Below are the code and all the weights of a small trained network. Each question names an input and a class and asks about switching units off, where a switched-off unit gives its printed mean instead of its output.

import numpy as np


def w(rows, s, z=0):
    codes = np.array(rows[::2]) - 128.0
    scale = np.full(codes.shape[1], s)
    scale[-1] = z or s
    return codes * scale


def f(y):
    return np.maximum(y, 0)


def log_softmax(a):
    a = a - a.max(-1, keepdims=True)
    return a - np.log(np.exp(a).sum(-1, keepdims=True))


def net(x, mask):
    res = np.array(x, float).reshape(1, 2) / 4 @ E
    y = f(res @ A[0][:, :-1].T + A[0][:, -1])
    res = res + np.where(mask, y, B[0][:, -1]) @ B[0][:, :-1]
    return log_softmax(res[-1] @ U[:, :-1].T + U[:, -1])


A, B = {}, {}
E = w([
[44,77,147,42,98,141,153,87],'x0',
[152,123,166,113,118,220,250,159],'x1',
],0.023)
A[0] = w([
[158,127,174,119,89,136,72,141,97],'n1',
[81,121,196,74,87,85,65,71,127],'n2',
[144,131,135,201,89,95,77,119,224],'n3',
[84,143,189,42,41,155,167,56,47],'n4',
[108,121,105,112,80,69,90,88,198],'n5',
[55,5,101,74,79,109,96,81,114],'n6',
[57,115,95,84,130,76,79,86,162],'n7',
[204,142,156,198,163,172,185,221,170],'n8',
[85,108,173,96,35,184,192,158,40],'n9',
[177,142,106,115,171,69,83,138,223],'n10',
[112,138,92,160,137,57,75,129,254],'n11',
],0.011,0.0066)
B[0] = w([
[146,129,163,153,108,166,127,84,143],'n1',
[55,182,84,133,80,164,190,248,214],'n2',
[123,83,133,206,204,48,101,104,221],'n3',
[97,54,166,50,224,179,110,83,229],'n4',
[127,163,15,66,137,93,72,160,212],'n5',
[77,113,53,19,84,188,181,152,243],'n6',
[33,226,60,78,75,137,87,191,228],'n7',
[246,227,57,120,2,44,183,161,251],'n8',
[160,91,243,114,252,188,191,108,222],'n9',
[145,135,205,195,189,64,5,27,226],'n10',
[125,71,110,227,192,128,81,126,249],'n11',
],0.008,0.023)
U = w([
[140,147,139,174,254,68,61,50,253],'0',
[79,168,61,95,113,129,129,160,76],'1',
[205,188,108,121,29,102,218,160,148],'2',
[118,88,207,103,219,167,164,44,29],'3',
],0.013,0.0033)

Each question gives the input, the list of numbers given to net, and the class t.
The units are the neurons (one row each of A and B). Each row of codes is followed by its name. A weight is (code - 128) times the scale printed after its matrix; where a second scale follows, it is the last column's (A, B and U).
mask holds one flag per neuron, in row order. A switched-off neuron (its flag False) gives its mean, the last column of its row in B, instead of its output. The means were averaged over made-up inputs and are rounded, as every weight is.
A unit's drop is (log p(t) with every unit on - log p(t) with that unit switched off) / (log p(t) with every unit on - log p(t) with every unit switched off).
The circuit of an input: a set's keep is (log p(t) with only the set's units on - log p(t) with every unit switched off) / (log p(t) with every unit on - log p(t) with every unit switched off). Starting from all 11 units, units are removed one at a time, each time the one whose removal leaves the highest keep (on an exact tie, the one counted first), for as long as the keep stays at least 0.8.
circuit, biggest first: the units of the circuit, biggest drop first
k most important neurons: the k neurons with the biggest drops, biggest first
drop of u: that unit's drop, to one decimal
input [-6,2], class 2: circuit, biggest first	(n8)
input [1,-8], class 1: 3 most important neurons	(n7 n2 n6)
input [0,5], class 2: 2 most important neurons	(n8 n10)
input [8,2], class 3: 2 most important neurons	(n9 n4)
input [1,8], class 3: 2 most important neurons	(n9 n4)
input [7,1], class 3: 3 most important neurons	(n4 n9 n8)
input [1,-7], class 1: 2 most important neurons	(n7 n2)
input [0,1], class 2: 3 most important neurons	(n10 n4 n11)
input [-6,1], class 2: 2 most important neurons	(n8 n4)
input [1,4], class 3: drop of n9	0.2
input [3,-5], class 1: drop of n5	0.0
input [-7,3], class 2: drop of n8	0.2
input [1,2], class 3: drop of n8	0.4
input [0,4], class 2: most important neuron	(n8)
